Below is a small trained network, with its code and all its weights. Each question gives an input and a class and asks what happens when units are switched off, that is, made to give their printed mean instead of their output.

import numpy as np


def w(rows, s, z=0):
    codes = np.array(rows[::2]) - 128.0
    scale = np.full(codes.shape[1], s)
    scale[-1] = z or s
    return codes * scale


def f(y):
    return y / 2 * (1 + np.tanh(0.7978845608 * (y + 0.044715 * y**3)))


def log_softmax(a):
    a = a - a.max(-1, keepdims=True)
    return a - np.log(np.exp(a).sum(-1, keepdims=True))


def net(x, mask):
    res = np.array(x, float).reshape(1, 5) / 4 @ E
    y = f(res @ A[0][:, :-1].T + A[0][:, -1])
    res = res + np.where(mask, y, B[0][:, -1]) @ B[0][:, :-1]
    return log_softmax(res[-1] @ U[:, :-1].T + U[:, -1])


A, B = {}, {}
E = w([
[85,152,104,167,130,46,222],'x0',
[174,122,176,65,44,74,161],'x1',
[138,75,85,72,205,153,176],'x2',
[7,121,155,166,140,186,138],'x3',
[158,163,223,137,161,135,160],'x4',
],0.012)
A[0] = w([
[187,114,95,190,232,160,79,106],'N1',
[205,139,85,103,221,149,149,254],'N2',
[106,138,189,157,57,106,81,162],'N3',
[142,176,175,161,59,74,111,228],'N4',
[100,118,68,110,114,2,159,221],'N5',
[152,254,121,126,132,151,71,225],'N6',
],0.0089,0.0031)
B[0] = w([
[95,140,94,133,143,79,49,216],'N1',
[76,44,137,33,139,56,84,228],'N2',
[179,158,87,84,173,192,140,212],'N3',
[219,176,90,86,145,193,157,232],'N4',
[83,155,91,84,24,133,209,255],'N5',
[137,172,162,182,172,95,4,192],'N6',
],0.011,0.0093)
U = w([
[158,150,127,97,97,119,115,35],'0',
[107,211,64,77,50,131,170,134],'1',
[215,236,139,85,148,155,110,143],'2',
[72,145,101,131,162,229,95,255],'3',
[104,96,71,80,190,90,99,99],'4',
[179,134,139,156,129,88,144,64],'5',
[178,88,249,41,151,122,170,155],'6',
[178,159,106,137,166,87,55,81],'7',
],0.012,0.0049)

Each question gives the input, the list of numbers given to net, and the class t.
The units are the neurons (one row each of A and B). Each row of codes is followed by its name. A weight is (code - 128) times the scale printed after its matrix; where a second scale follows, it is the last column's (A, B and U).
mask holds one flag per neuron, in row order. A switched-off neuron (its flag False) gives its mean, the last column of its row in B, instead of its output. The means were averaged over made-up inputs and are rounded, as every weight is.
A unit's drop is (log p(t) with every unit on - log p(t) with that unit switched off) / (log p(t) with every unit on - log p(t) with every unit switched off).
The circuit of an input: a set's keep is (log p(t) with only the set's units on - log p(t) with every unit switched off) / (log p(t) with every unit on - log p(t) with every unit switched off). Starting from all 6 units, units are removed one at a time, each time the one whose removal leaves the highest keep (on an exact tie, the one counted first), for as long as the keep stays at least 0.8.
units of the circuit, in order: the units of the circuit, biggest drop first
unit that matters most: the unit with the biggest drop
top k neurons: the k neurons with the biggest drops, biggest first
drop when u is switched off: that unit's drop, to one decimal
input [-1,3,-1,2,0], class 2: units of the circuit, in order	(N5; N2)
input [-4,-1,1,0,5], class 7: top neuron	(N5)
input [-8,6,1,-4,-1], class 6: top 2 neurons	(N1; N2)
input [-7,-8,0,2,6], class 7: units of the circuit, in order	(N6; N1)
input [3,-5,3,2,8], class 4: units of the circuit, in order	(N2; N1)
input [4,-7,1,2,-8], class 1: top 3 neurons	(N5; N6; N2)
input [4,8,-8,0,0], class 2: top 3 neurons	(N4; N3; N2)
input [8,-5,3,5,2], class 1: units of the circuit, in order	(N6; N5)
input [-5,-7,7,6,3], class 4: top 2 neurons	(N2; N1)
input [-1,-7,-6,0,7], class 7: top 2 neurons	(N6; N1)
input [7,-3,6,-8,-3], class 1: top 2 neurons	(N5; N6)
input [8,-4,-8,-6,4], class 2: top 2 neurons	(N4; N6)
input [0,5,-8,-3,-5], class 2: top 2 neurons	(N4; N3)
input [-7,-3,5,5,-6], class 4: unit that matters most	N1
input [7,-3,7,0,-4], class 1: top 2 neurons	(N5; N6)
input [6,0,6,8,-5], class 1: drop when N5 is switched off	0.3
input [-3,-5,5,1,-3], class 4: drop when N1 is switched off	0.0
input [2,-8,3,-5,7], class 4: drop when N2 is switched off	0.7
input [4,-3,-8,-5,-1], class 2: drop when N4 is switched off	0.2
input [-5,-7,-4,-4,-7], class 7: units of the circuit, in order	(N6)
